[ 37 -67 -65  55  24  52 -32] ans = -32
[-34 -49 -27 -69  28] ans = 28
[-12 -53 -19  18  38   6] ans = 6
[ 12 -24 -68   7 -57] ans = -57
[-62  27  28   6   0] ans = 0
[ 59  16 -46  55 -57] ans = -57
[-34  -1  35 -69 -21] ans = -21
[ -5 -65 -23  34  50] ans = 50
[-32 -65  23 -11 -28 -57] ans = -57
[ 40  11 -61   6] ans = 6
---
[ 50  58  18 -31] 58, 50

[-24 -22  63   4 -13 -10] 63, 4

[  8  66  14  -7 -13] 66, 14

[-40  20  62 -56] 62, 20

[[-37   0  34 -31  12  47 -38]
 [ 27   4  35  38 -15  54  -5]
 [ 57   2   8  52 -41  14 -63]] 57, 54

[-36  40 -58 -42  46  -5] 46, 40

[ 20  70 -26 -61 -36] 70, 20

[[ 29 -33 -24  24  -8  33 -30]
 [ 54 -23 -22  40 -20  49 -37]] 54, 49

[[ -9 -13   7  -9  -2 -37]
 [-33  11  -7  59  23  -3]] 59, 23

[ 19 -13  26  52 -51  44  54] 54, 52
---
[[ 64  33 -23  -5]
 [-21   7 -15  18]] ⇒ -21

[  2  70  15 -28  10 -31] ⇒ 15

[-32  14  53 -27  41 -55  45] ⇒ -27

[[ 18  70  13  21  -4  15]
 [ -8  51  -5  44 -28  27]
 [ 15 -41  10 -47  33 -28]] ⇒ 10

[ 29 -29  13  33  -9 -57   1] ⇒ 33

[[ 15  29 -39 -37 -56 -37]
 [ 13  13  22  39  55  39]
 [ 12  58  32  17  42  33]] ⇒ 32

[[ 61 -22 -53  -4 -29 -72  16]
 [-42  26  -8 -55  51 -36 -63]] ⇒ -55
---
[[-20  -8   5  23  29  19  -3 -24 -31 -34 -36]
 [ 28  28  11   2 -16 -25 -28 -31 -31 -34 -36]
 [  8  -8 -18 -27 -29 -30 -30 -31 -31 -34 -36]
 [-20   1  21  29  22   1 -19 -30 -31 -34 -36]
 [-25 -17   0   9  28  28  12  -8 -27 -34 -36]] ⇒ -20

[[819 545 597 870 603 682 873 580 519 816 654]
 [634 548 543 412 835 367 392 210 479 436 554]
 [613 579 584 492 717 491 491 417 558 503 583]
 [558 622 630 545 580 619 573 656 657 552 612]
 [552 697 798 374 562 751 605 809 887 376 757]
 [307 644 481 614 410 567 417 816 577 670 431]
 [339 624 461 662 425 553 440 779 534 713 419]] ⇒ 819

[[125 175 112 147 151  97  48 118 150  86  95]
 [116 116 124  75 158  70 133 111 157  87 159]
 [127 177 113 157 145 108  47 121 145  93  90]
 [135 170 120 182 119 150  69 134 120 131  81]
 [126 176 112 152 148 103  47 120 146  90  91]
 [119  94 132  70 145  90 171 117 145 110 172]
 [134  87 144 126  97 174 201 142  99 178 149]
 [126  78 140  87 120 131 206 130 121 148 172]
 [139 144 130 182  99 182 116 145 100 165  93]] ⇒ 125

[[127 127 163 127 202  95 134  85 114 105  46  73 101]
 [ 80  94 113 127  55 151 138  77 155 104  90 156 102]
 [173 107  84 138 231 116 143  58 122 113 177 148 149]
 [181 118 124 145 126  90 124  71 131 107 170  75 117]
 [140  96  71 142 151 135 128 145  97  99 149 244 144]
 [141 146 124 123 178 151 122 129 101 116  45 129 108]
 [174 123 115 128 106 146 140 197 106 112 161 117 182]
 [156 122 136 159 168 248 113 177 142 119 192 134 148]
 [114 122 110 124 150 197 118  11 132  72 112  66 152]] ⇒ 127

[[ -9  -2  23  24   1  -2 -10]
 [-26  -4  -7 -31  -1   0 -25]
 [-15  -5  -3 -33   2 -12  -9]
 [ -4  -3  26  22  -1 -13  -6]
 [ -4  -1  16  23   0 -37 -12]
 [ -7  -4   9  -4   3 -32 -13]] ⇒ -9

[[36 41 21 46 44 48 46 53 62]
 [18 48  8 46 57 47 46 67 71]
 [36 48 44 43 50 42 42 49 43]
 [31 45 22 46 49 46 46 56 60]
 [14 67 67 38 77 31 36 58 20]
 [53 42 56 43 38 43 43 35 35]
 [46 32  5 49 32 54 50 50 76]] ⇒ 36

[[  6  -1   3   4  -9  18   5 -10   6  29 -11   1]
 [  0   7   1   2 -28  15  15   4   1  33  10   9]
 [ -1 -23 -10  17  -2  22  20  -1   4  23 -23 -18]
 [  2 -12  -3  18  32  -1  14  20   4 -22   0 -11]
 [  0 -14  -6   9  -9  18  11  -7   3  25 -19 -10]
 [  2  -8  -2   6 -10  17   8  -8   3  26 -14  -5]
 [ 13  24  19  -6  25 -12 -18  -1   9 -18  14  19]
 [ -1 -13  -5   7  -7  15   9  -6   2  20 -17 -10]] ⇒ 6

[[32 52 77 45 38 69]
 [45 75 52 43 13 58]
 [40 69 74 42 39 65]
 [35 48 64 38 24 45]
 [69 11 30 45 68 48]
 [38 63 58 44 40 44]
 [64 39 27 66 33 36]
 [26 20 68 11 58 25]
 [16 64 31 49 54 68]
 [22 67 49 50 38 44]
 [52 56 31 26 17 57]
 [19 35 53 38 36 37]] ⇒ 32

[[718 481 739 860 424 404 989 246 752]
 [749 417 564 579 799 736 604 697 404]
 [724 276 635 737 411 663 226 558 870]
 [746 335 886 647 745 691 850 576 198]
 [743 746 711 462 671 392 733 858 329]
 [739 524 826 976 360 519 661 647 346]
 [739 744 727 486 692 427 746 806 299]] ⇒ 718
---
71	28	91	56	53	3	75 >> 91

813	281	597	-651
81	42	77	46
>> -651

5	31	-28	17	34 >> 5

210	77	129	103	0	180 >> 77

9	2	1	2	1 >> 9

1	7	5	3	8
7	6	4	7	6
>> 7
---
Input:
[[ -1 -69  31   7  16  19 -44  31]
 [-47 -17  25 -53 -26  51  12  -2]
 [-22 -68  38 -12  11  30 -34  25]
 [ 23 -62  21  26  16   9 -48  34]
 [-47 -39  34 -45 -11  47  -3   6]
 [-21  27  -3 -50 -51  44  30 -14]
 [-39 -57  39 -31   2  40 -19  16]
 [-38   7  12 -55 -40  50  24 -10]
 [  0  44 -18 -39 -58  34  30 -14]]
Output: -39

Input:
[[ 22  14  24   2 -37   8 -23  18 -13 -51 -24 -36]
 [ 28  12  11  15 -24  21 -17   5  -8 -53   0 -29]
 [ 28  11  36  21 -27  12 -16   5  -8 -50  15 -25]
 [ 28  10  28  12 -24  21 -17   1  -8 -53  -5 -28]
 [ 16  18  14   0 -45   8 -26  16 -19 -50 -33 -47]
 [  7  25  -8  -5 -54  -2 -26  11 -27 -46 -41 -29]
 [ -1  31  -4 -14 -57  -3 -25  10 -35 -36 -43 -55]
 [ -5  37  14  -3 -62 -15 -13  -1 -41 -26 -38 -47]
 [ 26  12  30   4 -29  13 -21  10 -10 -51   6 -35]
 [ 28  11  40  12 -16  15 -17  13  -8 -52  12 -28]]
Output: -5

Input:
[[-27 -58   9  73 -19   0]
 [ 26 -36  48  68  37 -25]
 [-52  -9  30 -50   1 -13]
 [ 53  31  29   0  45 -38]
 [-20  24  66  19 -26  28]
 [  8 -16  51 -66 -17 -22]]
Output: 53

Input:
[[ 61 -15 -27  34  61  17 -18 -51  32]
 [ 36   4  68 -54  -3  45  54  36  -2]
 [ 61  -5  21 -10  40  41  39  -5  25]
 [ 20  -2 -61  60  47   2  -8 -40  28]
 [-71   2 -41  28 -39 -51 -54  -5 -20]
 [-30   8  34 -41 -46   2  18  42 -20]]
Output: 20

Input:
[[ 10 -45   3 -13  22 -23  15  22  -4  -6 -12 -58 -40 -23  -5]
 [  6 -36 -10 -20   1  16  13  -8 -22 -43   0 -47   3  -2  11]
 [ -6   7   1  45 -27  -5  33  -3  26 -15 -20  16  50 -13  -1]
 [-15 -49  -5  -4 -20 -21  -4  -5   2  69  -8  43 -14  12   5]
 [ 14 -41   1 -11  -6   0 -27 -24  -4 -12   0   5  16  -6  -2]
 [  6 -19 -14  40  12 -22  -9 -10 -33  -5  10  57  22   0  10]]
Output: -15

Input:
[[ -4  20   4 -12  28  12]
 [ 51  14  14  20  12  17]
 [  1  32 -13  31 -44   6]
 [-10  30   3 -19  44  25]
 [  0  15   2  -9  22   6]
 [ 34  -3 -12   3  26  46]
 [  0   4  -2  -7  13   5]
 [ -7  25   4 -15  36  21]
 [-13  37  22 -13  31   0]]
Output: 0

Input:
[[ -1 -21  72   9  11  -4  27 -32  -8 -23  -8]
 [ 33  32  73  -8 -21 -21  28  59   5 -46   0]
 [ 10  26   5   5  13  23  -1 -35 -41 -35  12]
 [-32  22 -16 -37  26   2  20 -25  51   8  10]
 [  6 -11  14 -17 -24  29 -14  42  39  -2  -2]
 [ 25   1 -16 -54  27  51   9 -21  28  26  38]
 [  8  12  -7  -3 -40   1   2  66   7  19  12]
 [-28  -5 -11  60   8 -13 -28  15 -43   7  23]
 [-57 -18  48   8  -6  27  22 -39  19  -3 -10]
 [ -7 -10 -20   8 -15   6  14  -8  29 -11 -29]
 [ 31  38  13  11  -7  25 -14 -72 -14   3 -41]]
Output: -57
